Below are the code and all the weights of a small trained network. Each question names an input and a target symbol and asks about switching units off, where a switched-off unit gives its printed mean instead of its output.

import numpy as np


def w(rows, s, z=0):
    codes = np.array(rows[::2]) - 128.0
    scale = np.full(codes.shape[1], s)
    scale[-1] = z or s
    return codes * scale


def f(y):
    return y / 2 * (1 + np.tanh(0.7978845608 * (y + 0.044715 * y**3)))


def softmax(a):
    e = np.exp(a - a.max(-1, keepdims=True))
    return e / e.sum(-1, keepdims=True)


def log_softmax(a):
    a = a - a.max(-1, keepdims=True)
    return a - np.log(np.exp(a).sum(-1, keepdims=True))


def net(x, mask):
    ids = ['αδεζθλπσ'.index(c) for c in x.split()]
    T = len(ids)
    res = E[ids] + P[:T]
    r = res
    for j in range(3):
        rows = slice(2 * j, 2 * j + 2)
        q, k, v = (r @ M[0][rows].T for M in (Q, K, V))
        z = softmax(np.where(np.tri(T) > 0, q @ k.T / 2**0.5, -1e9)) @ v
        o = O[0][rows]
        res = res + np.where(mask[j], z, o[:, -1]) @ o[:, :-1]
    y = f(res @ A[0][:, :-1].T + A[0][:, -1])
    res = res + np.where(mask[3:27], y, B[0][:, -1]) @ B[0][:, :-1]
    return log_softmax(res[-1] @ U[:, :-1].T + U[:, -1])


Q, K, V, O, A, B = {}, {}, {}, {}, {}, {}
E = w([
[61,252,147,207,202,180],'α',
[185,76,133,149,225,190],'δ',
[164,118,170,213,230,96],'ε',
[219,190,94,70,91,251],'ζ',
[82,134,100,101,70,93],'θ',
[102,92,88,86,250,244],'λ',
[224,188,89,172,104,145],'π',
[102,174,108,233,133,73],'σ',
],0.017)
P = w([
[102,134,204,82,119,109],'0',
[175,37,202,158,53,182],'1',
[89,129,188,75,135,106],'2',
[140,55,96,157,84,181],'3',
[89,123,175,76,142,104],'4',
[127,78,45,163,120,169],'5',
[93,125,173,77,144,104],'6',
[118,95,2,174,153,167],'7',
],0.013)
Q[0] = w([
[124,64,122,30,175,254],'head 1',
[183,74,95,108,134,62],'head 1',
[70,87,137,163,185,53],'head 2',
[152,119,199,98,94,175],'head 2',
[99,164,106,182,80,15],'head 3',
[177,24,136,252,169,132],'head 3',
],0.0081)
K[0] = w([
[151,134,146,26,228,218],'head 1',
[126,2,84,147,98,136],'head 1',
[29,43,113,172,176,67],'head 2',
[154,155,149,22,155,145],'head 2',
[46,115,110,196,48,52],'head 3',
[189,132,164,214,185,93],'head 3',
],0.0093)
V[0] = w([
[54,151,190,130,111,73],'head 1',
[151,56,107,82,106,34],'head 1',
[33,106,91,167,47,193],'head 2',
[147,185,96,95,173,182],'head 2',
[129,227,154,189,108,105],'head 3',
[127,134,189,1,43,107],'head 3',
],0.0067)
O[0] = w([
[74,210,64,201,131,59,172],'head 1',
[211,248,89,128,124,174,3],'head 1',
[39,186,188,164,127,133,206],'head 2',
[90,172,129,98,58,139,149],'head 2',
[61,64,150,89,139,111,125],'head 3',
[117,142,49,202,254,73,190],'head 3',
],0.0069,0.0043)
A[0] = w([
[161,86,172,169,205,123,212],'neuron 1',
[81,163,179,211,184,182,85],'neuron 2',
[60,158,204,48,144,124,119],'neuron 3',
[158,128,184,64,203,48,6],'neuron 4',
[159,71,170,213,150,43,100],'neuron 5',
[121,49,141,36,38,138,161],'neuron 6',
[85,141,140,49,176,126,2],'neuron 7',
[150,110,167,125,35,121,128],'neuron 8',
[139,98,176,108,221,82,96],'neuron 9',
[169,213,174,158,91,163,149],'neuron 10',
[145,208,167,199,140,128,214],'neuron 11',
[115,77,168,178,154,166,42],'neuron 12',
[132,125,138,36,75,7,163],'neuron 13',
[171,176,156,61,180,122,68],'neuron 14',
[123,117,118,150,104,160,156],'neuron 15',
[174,208,203,91,138,63,72],'neuron 16',
[135,172,110,77,131,127,96],'neuron 17',
[106,87,128,75,147,123,96],'neuron 18',
[98,107,176,137,234,136,91],'neuron 19',
[84,97,222,91,106,114,191],'neuron 20',
[88,108,144,44,112,28,158],'neuron 21',
[68,221,63,143,185,98,75],'neuron 22',
[64,151,109,141,137,50,132],'neuron 23',
[242,114,114,126,157,170,113],'neuron 24',
],0.014,0.0075)
B[0] = w([
[140,162,123,160,87,136,174],'neuron 1',
[153,88,101,124,133,67,209],'neuron 2',
[47,71,81,139,100,159,184],'neuron 3',
[108,117,63,76,12,137,135],'neuron 4',
[85,99,27,88,140,99,157],'neuron 5',
[171,146,127,152,156,54,182],'neuron 6',
[159,126,128,90,212,189,137],'neuron 7',
[165,133,85,117,167,175,151],'neuron 8',
[122,117,224,111,40,210,155],'neuron 9',
[162,142,176,134,180,110,142],'neuron 10',
[205,138,106,150,141,108,195],'neuron 11',
[138,192,106,119,142,104,160],'neuron 12',
[184,186,85,130,163,164,161],'neuron 13',
[140,112,180,30,127,38,134],'neuron 14',
[139,108,113,183,119,120,155],'neuron 15',
[119,42,37,135,118,174,134],'neuron 16',
[125,141,133,89,140,76,129],'neuron 17',
[157,167,124,111,137,130,133],'neuron 18',
[188,137,112,148,124,124,189],'neuron 19',
[168,154,186,87,142,166,190],'neuron 20',
[185,188,49,163,86,59,177],'neuron 21',
[123,148,193,92,116,194,253],'neuron 22',
[64,120,118,130,124,134,249],'neuron 23',
[26,92,129,152,119,107,172],'neuron 24',
],0.011,0.016)
U = w([
[93,201,138,112,127,151,41],'α',
[198,147,145,158,142,124,229],'δ',
[123,99,120,110,77,131,1],'ε',
[59,51,74,184,114,71,143],'ζ',
[3,47,141,161,113,201,170],'θ',
[119,100,120,83,152,192,44],'λ',
[79,115,152,73,137,88,211],'π',
[108,151,204,126,77,122,69],'σ',
],0.012,0.0038)

Each question gives the input, a string of symbols that net reads in full, and the target symbol t.
The units are the heads (2 rows each of Q, K, V and O) and the neurons (one row each of A and B). Each row of codes is followed by its name. A weight is (code - 128) times the scale printed after its matrix; where a second scale follows, it is the last column's (O, A, B and U).
mask holds one flag per unit, heads first, then neurons. A switched-off unit (its flag False) gives its mean, the last column of its rows in O or B, instead of its output. The means were averaged over made-up inputs and are rounded, as every weight is.
A unit's drop is (log p(t) with every unit on - log p(t) with that unit switched off) / (log p(t) with every unit on - log p(t) with every unit switched off).
The circuit of an input: a set's keep is (log p(t) with only the set's units on - log p(t) with every unit switched off) / (log p(t) with every unit on - log p(t) with every unit switched off). Starting from the 12 units with the biggest drops (on a tie, the unit counted first), units are removed one at a time, each time the one whose removal leaves the highest keep (on an exact tie, the one counted first), for as long as the keep stays at least 0.8.
circuit, biggest first: the units of the circuit, biggest drop first
top k neurons: the k neurons with the biggest drops, biggest first
which heads matter: for each layer, one digit per head in row order, 1 if its drop is at least 0.15 and else 0, layers parted by /
drop of u: that unit's drop, to one decimal
input θ π α ζ θ δ, target δ: circuit, biggest first	[neuron 6; head 1; head 3]
input θ δ θ θ θ δ, target ζ: which heads matter	001
input α ζ α θ, target δ: which heads matter	000
input α σ α δ, target δ: circuit, biggest first	[neuron 6; head 3]
input θ σ σ σ ζ, target π: which heads matter	000
input ζ δ ζ π ζ α λ π, target ζ: top 4 neurons	[neuron 24; neuron 22; neuron 20; neuron 6]
input θ ζ α ζ δ ζ α, target θ: circuit, biggest first	[neuron 3]
input ζ θ α θ λ θ θ ζ, target ζ: circuit, biggest first	[neuron 22; neuron 24]
input π θ ζ ζ, target ζ: circuit, biggest first	[neuron 24; neuron 22]
input θ ζ θ ζ ε, target ε: which heads matter	000
input θ θ α λ θ ζ δ δ, target ζ: which heads matter	101
input θ π ζ α θ ε α λ, target δ: top 4 neurons	[neuron 6; neuron 23; neuron 3; neuron 18]
input θ θ θ ζ ζ π α ζ, target θ: top 3 neurons	[neuron 24; neuron 2; neuron 21]
input σ α θ π α, target θ: top 3 neurons	[neuron 3; neuron 22; neuron 23]
input δ π θ δ λ σ δ ε, target δ: top neuron	[neuron 23]
input θ θ σ α, target δ: top 3 neurons	[neuron 11; neuron 24; neuron 5]
input α α π α θ π, target ζ: top 4 neurons	[neuron 22; neuron 20; neuron 11; neuron 13]
input π λ α π ζ θ ε, target ε: drop of neuron 4	0.2
input θ θ θ θ ζ λ, target δ: drop of neuron 3	0.2
input δ θ θ δ δ θ δ θ, target θ: drop of neuron 2	0.0
input α α α λ ζ θ, target δ: drop of neuron 24	0.1
